Below is a small trained network, with its code and all its weights. Each question gives an input and a class and asks what happens when units are switched off, that is, made to give their printed mean instead of their output.

import numpy as np


def w(rows, s, z=0):
    codes = np.array(rows[::2]) - 128.0
    scale = np.full(codes.shape[1], s)
    scale[-1] = z or s
    return codes * scale


def f(y):
    return y / 2 * (1 + np.tanh(0.7978845608 * (y + 0.044715 * y**3)))


def log_softmax(a):
    a = a - a.max(-1, keepdims=True)
    return a - np.log(np.exp(a).sum(-1, keepdims=True))


def net(x, mask):
    res = np.array(x, float).reshape(1, 8) / 4 @ E
    y = f(res @ A[0][:, :-1].T + A[0][:, -1])
    res = res + np.where(mask, y, B[0][:, -1]) @ B[0][:, :-1]
    return log_softmax(res[-1] @ U[:, :-1].T + U[:, -1])


A, B = {}, {}
E = w([
[129,119,122,119,115,139,139,132,143,126,116,126],'x0',
[176,172,159,52,205,203,93,117,189,244,143,95],'x1',
[194,222,56,190,158,189,190,58,106,76,119,80],'x2',
[116,148,136,145,161,99,107,128,87,126,160,138],'x3',
[210,97,79,107,116,50,121,99,209,89,233,70],'x4',
[88,115,177,108,92,175,221,39,87,161,251,212],'x5',
[234,92,169,82,139,170,150,248,62,64,153,115],'x6',
[172,35,46,147,210,144,144,123,145,115,105,254],'x7',
],0.006)
A[0] = w([
[190,193,113,129,95,168,194,56,139,67,78,126,83],'neuron 1',
[52,172,64,177,104,76,55,62,198,172,93,149,109],'neuron 2',
[192,196,56,176,159,205,181,67,115,94,121,89,158],'neuron 3',
[66,165,167,155,118,222,172,174,79,166,55,189,88],'neuron 4',
[74,150,175,164,119,193,149,174,65,151,11,163,52],'neuron 5',
[110,40,96,168,230,155,112,137,181,105,142,192,177],'neuron 6',
[114,15,144,39,35,77,59,152,129,195,111,176,99],'neuron 7',
[232,109,184,68,130,189,125,254,31,41,159,101,210],'neuron 8',
[105,19,3,125,213,171,108,107,109,116,93,207,10],'neuron 9',
[85,187,178,112,14,140,106,147,87,118,147,21,48],'neuron 10',
[154,84,72,133,98,92,147,140,213,108,224,64,68],'neuron 11',
[142,106,151,87,91,125,236,60,87,199,243,175,2],'neuron 12',
[90,188,194,124,39,117,84,102,121,135,130,53,61],'neuron 13',
[179,155,95,108,108,51,139,139,228,76,236,140,28],'neuron 14',
[148,124,68,146,199,56,33,200,157,119,21,39,15],'neuron 15',
[164,219,24,183,151,173,213,111,81,93,133,86,78],'neuron 16',
[83,67,84,192,6,27,177,120,42,7,82,143,151],'neuron 17',
],0.0049,0.0012)
B[0] = w([
[103,124,183,161,118,93,81,174,164,136,123,143,171],'neuron 1',
[116,114,62,160,127,112,221,148,144,188,119,171,197],'neuron 2',
[113,150,190,114,68,101,74,181,183,140,148,142,208],'neuron 3',
[118,102,157,161,196,83,121,96,125,69,95,46,183],'neuron 4',
[85,72,154,189,214,90,92,68,178,81,137,76,183],'neuron 5',
[151,141,109,142,86,185,83,154,84,140,179,111,185],'neuron 6',
[110,142,190,171,101,102,63,187,165,134,141,182,189],'neuron 7',
[76,154,23,136,139,79,235,111,209,184,121,155,255],'neuron 8',
[147,89,61,153,109,170,47,132,97,79,187,69,198],'neuron 9',
[125,70,23,117,110,210,90,139,122,81,211,107,192],'neuron 10',
[108,123,166,158,204,83,116,74,181,88,108,54,178],'neuron 11',
[232,113,172,185,59,102,174,61,60,112,86,94,204],'neuron 12',
[146,83,55,130,140,199,117,150,119,135,211,133,177],'neuron 13',
[106,94,171,139,184,129,126,95,179,66,103,48,180],'neuron 14',
[229,118,188,167,2,155,229,88,3,124,54,91,220],'neuron 15',
[141,202,155,149,89,93,105,230,175,127,174,174,202],'neuron 16',
[230,224,129,28,209,164,64,88,117,216,72,148,255],'neuron 17',
],0.0068,0.0065)
U = w([
[179,99,201,174,31,128,193,84,26,108,103,107,59],'0',
[95,78,176,166,246,78,98,79,163,28,122,51,39],'1',
[133,80,30,121,100,238,58,147,99,88,215,118,54],'2',
[110,163,219,139,75,56,64,217,168,130,157,190,83],'3',
[185,185,147,2,198,172,86,80,125,215,97,138,174],'4',
[84,118,35,143,134,73,243,121,160,179,123,170,81],'5',
[124,131,146,118,121,120,121,116,120,113,127,130,254],'6',
[129,121,137,106,127,134,125,111,129,118,123,136,231],'7',
],0.0084,0.0036)

Each question gives the input, the list of numbers given to net, and the class t.
The units are the neurons (one row each of A and B). Each row of codes is followed by its name. A weight is (code - 128) times the scale printed after its matrix; where a second scale follows, it is the last column's (A, B and U).
mask holds one flag per neuron, in row order. A switched-off neuron (its flag False) gives its mean, the last column of its row in B, instead of its output. The means were averaged over made-up inputs and are rounded, as every weight is.
A unit's drop is (log p(t) with every unit on - log p(t) with that unit switched off) / (log p(t) with every unit on - log p(t) with every unit switched off).
The circuit of an input: a set's keep is (log p(t) with only the set's units on - log p(t) with every unit switched off) / (log p(t) with every unit on - log p(t) with every unit switched off). Starting from the 12 units with the biggest drops (on a tie, the unit counted first), units are removed one at a time, each time the one whose removal leaves the highest keep (on an exact tie, the one counted first), for as long as the keep stays at least 0.8.
circuit, biggest first: the units of the circuit, biggest drop first
top k neurons: the k neurons with the biggest drops, biggest first
drop when u is switched off: that unit's drop, to one decimal
input [6,-2,6,4,1,0,-5,7], class 2: top neuron -> (neuron 9)
input [7,0,3,4,7,-1,5,1], class 1: top 3 neurons -> (neuron 14; neuron 11; neuron 2)
input [-3,-8,8,-3,-2,-5,-7,1], class 3: top 4 neurons -> (neuron 16; neuron 3; neuron 1; neuron 8)
input [-7,5,-6,6,6,-2,5,8], class 2: top 3 neurons -> (neuron 6; neuron 9; neuron 17)
input [-4,-8,-8,-8,8,2,8,-3], class 1: top 2 neurons -> (neuron 11; neuron 14)
input [-1,-1,-3,6,-5,7,-7,-8], class 2: top 3 neurons -> (neuron 10; neuron 13; neuron 15)
input [2,2,6,-2,-1,-2,0,4], class 3: top 2 neurons -> (neuron 3; neuron 16)
input [0,-4,3,2,-5,6,7,8], class 2: top 3 neurons -> (neuron 9; neuron 15; neuron 6)
input [6,8,-5,-6,3,3,7,-8], class 2: top 3 neurons -> (neuron 10; neuron 17; neuron 13)
input [-1,-1,-5,2,3,6,-3,-4], class 0: top 2 neurons -> (neuron 12; neuron 8)
input [-1,1,-2,-5,4,-2,-4,7], class 2: circuit, biggest first -> (neuron 9; neuron 6)
input [-1,0,-7,2,-7,5,4,-7], class 1: circuit, biggest first -> (neuron 4; neuron 5)
input [-1,0,-2,-6,7,2,-3,4], class 1: top 2 neurons -> (neuron 11; neuron 14)
input [-1,-1,8,4,6,4,2,-3], class 3: circuit, biggest first -> (neuron 16; neuron 3)
input [2,7,2,8,5,-4,-8,-2], class 5: circuit, biggest first -> (neuron 2)
input [8,0,6,-8,-8,2,-7,4], class 1: top 3 neurons -> (neuron 4; neuron 5; neuron 8)
input [-2,4,-8,2,0,6,-2,3], class 3: top 2 neurons -> (neuron 7; neuron 15)
input [0,0,-2,5,-7,-2,7,4], class 1: top 2 neurons -> (neuron 5; neuron 4)
input [3,-5,-8,-2,-3,7,-7,7], class 3: top 3 neurons -> (neuron 7; neuron 15; neuron 10)
input [8,6,2,-6,8,8,-6,-4], class 0: circuit, biggest first -> (neuron 12)
input [1,4,-3,2,-2,5,-4,5], class 0: circuit, biggest first -> (neuron 12; neuron 17)
input [7,-3,5,5,0,-7,0,2], class 0: drop when neuron 15 is switched off -> 1.3
input [5,8,4,5,2,-1,8,8], class 2: drop when neuron 6 is switched off -> 0.4
input [8,-5,8,-1,2,-8,-2,-4], class 0: drop when neuron 3 is switched off -> -0.2
input [8,6,6,1,-2,-4,8,5], class 5: drop when neuron 8 is switched off -> 1.0
